Small tables with named rows and columns. After each table, cells are looked up by row and column.

zore =
|  | vurimov | gune | mevika | rubob | ter |
|---|---|---|---|---|---|
| kepura | 1924 | -7443 | 12387 | 1483 | -7972 |
| lorimin | 40480 | -70567 | 84364 | 83499 | -70999 |
| tagodev | -22027 | 26945 | -17439 | -24385 | 20439 |

lorimin, rubob => 83499
kepura, mevika => 12387
tagodev, vurimov => -22027
lorimin, ter => -70999
tagodev, mevika => -17439
lorimin, gune => -70567

vumata
        guder    fani     bal  totunin  liledo  magevad  bakineb    getu  fosalo     mit
mumuz  -44125  -47063  -51224   -53363  -53147   -55536   -52639  -50423  -45034  -35874
lupas  -45004  -45911  -44387   -42544  -39996   -35731   -31020  -28612  -24881  -22739
zez    -40326  -17060    3525    18672   26618    29925    23866   13678   -1987  -16118
rebe   -19518  -23296  -30443   -38753  -47147   -58099   -66224  -73983  -79823  -82865
sadul   72910   73787   68208    55118   37198    16496    -8472  -34496  -59035  -82243

rebe, getu => -73983
zez, fosalo => -1987
rebe, bal => -30443
mumuz, fani => -47063
mumuz, fosalo => -45034
mumuz, totunin => -53363
zez, magevad => 29925
zez, mit => -16118
rebe, totunin => -38753
lupas, totunin => -42544
Which row has the largest liledo? sadul

vur =
|  | lop | rorino | tep | dukis |
|---|---|---|---|---|
| zol | -96.7 | 61.6 | -51.8 | -12.1 |
| rolefe | -96.7 | 61.6 | -51.8 | -5.4 |
| sil | -72.6 | 70.1 | -57.9 | -5.4 |
| velik | -84.7 | 70.1 | -51.8 | -12.1 |
| luv | -60.6 | 95.5 | -33.4 | -32.2 |
| tez | -84.7 | 53.1 | -51.8 | -25.5 |
| dunafub | -36.5 | 95.5 | -64.1 | 1.3 |
| zizo | -48.6 | 61.6 | -70.2 | -25.5 |

sil, lop -> -72.6
zol, tep -> -51.8
luv, rorino -> 95.5
rolefe, dukis -> -5.4
sil, rorino -> 70.1
tez, tep -> -51.8
rolefe, lop -> -96.7
zizo, dukis -> -25.5
luv, tep -> -33.4
velik, rorino -> 70.1
Which row has the largest dukis? dunafub

ruvuk =
cols = meb, zasukop
fepuf: [24, 135]
desu: [133, 97]
bovoboz: [220, 191]
vefadi: [57, 151]
fatu: [141, 210]
kot: [243, 182]
peg: [22, 187]
duf: [158, 171]
bapidog: [203, 130]
vivob: [201, 142]

What is the meb of desu in ruvuk?
133
What is the meb of kot in ruvuk?
243
What is the meb of fepuf in ruvuk?
24
What is the zasukop of desu in ruvuk?
97
What is the meb of bapidog in ruvuk?
203
What is the meb of bovoboz in ruvuk?
220
What is the meb of vefadi in ruvuk?
57
What is the zasukop of duf in ruvuk?
171
What is the zasukop of bapidog in ruvuk?
130
What is the zasukop of vefadi in ruvuk?
151

pep
         dafa  dum  ler  kivasat  lorig
ran        49   27   65       59     74
bagar      37   61   39       72     78
rosif      89   35   69       50     57
lir        58   58   76       80     39
disi       85   26   63       81     58
mak        65   39   84       82     69
koriled    78   23   76       84     45
pon        82   74   65       46     51
zegosut    76   61   74       68     64

What is the kivasat of koriled in pep? 84
What is the ler of pon in pep? 65
What is the kivasat of mak in pep? 82
What is the kivasat of pon in pep? 46
What is the lorig of rosif in pep? 57
What is the kivasat of bagar in pep? 72
What is the dum of zegosut in pep? 61
What is the lorig of koriled in pep? 45
What is the dum of disi in pep? 26
What is the dum of pon in pep? 74
What is the ler of ran in pep? 65
What is the dum of mak in pep? 39
What is the dafa of disi in pep? 85
What is the lorig of bagar in pep? 78
What is the dafa of ran in pep? 49
What is the dafa of pon in pep? 82
What is the dafa of mak in pep? 65
What is the lorig of lir in pep? 39
Row with the largest dafa: rosif

gavat
fields: vokive, kavan, safu, mes, fur
pem: [181, 179, 185, 204, 223]
delak: [183, 188, 162, 152, 112]
vipuve: [191, 188, 210, 189, 150]
kimam: [180, 187, 142, 145, 76]
dudol: [183, 186, 191, 186, 51]
kago: [186, 188, 174, 160, 157]

What is the mes of dudol in gavat?
186
What is the vokive of dudol in gavat?
183
What is the kavan of kago in gavat?
188
What is the vokive of delak in gavat?
183
What is the fur of delak in gavat?
112
What is the kavan of kimam in gavat?
187
What is the fur of kago in gavat?
157
What is the mes of vipuve in gavat?
189

zugela =
,rerimit,vegazef,dituf,voz,far,zape,derolub,nikesem,turuse,kufakim
musubas,-5389,-4876,-2848,-1970,905,379,-1142,880,-3889,1068
zefuf,1180,4073,-6540,-2322,-3187,1279,-9783,1186,-3344,1653
kitutal,-2376,328,-3357,-2063,-1153,-1943,-3320,-201,1295,1954
ren,-2245,3175,-7372,-2045,-3075,119,-3673,-2339,-479,-1237
pag,-854,-925,-3915,-1190,-4312,-979,-4914,2152,-4013,-142
favak,-2913,3417,-4251,-897,-5155,1282,-8132,2048,-456,-2492
kilu,1632,-1107,-1952,-245,-870,-261,-4778,-241,-224,-2826
vub,2316,3480,-1496,-4434,-2546,206,-1668,-3078,-932,-2312
kig,-2973,1863,-8039,-4749,-1691,1783,-7949,-1059,-378,-3778
vini,-2565,-2461,-3296,-1067,-1599,-1957,-1022,-7654,-2837,-1444
siraz,4220,1386,-6436,-2008,-3462,503,-2805,-3043,358,-2997
mogu,3534,486,-1916,1240,142,-1476,-6449,-5311,-524,-2860
tor,3229,9091,-3225,-2925,-3697,-2837,485,-1425,4149,-6685
babetu,3308,3580,-9545,566,-3541,-3798,-1334,-3174,2626,-8551

vegazef of babetu = 3580
far of tor = -3697
kufakim of ren = -1237
nikesem of tor = -1425
derolub of kig = -7949
zape of siraz = 503

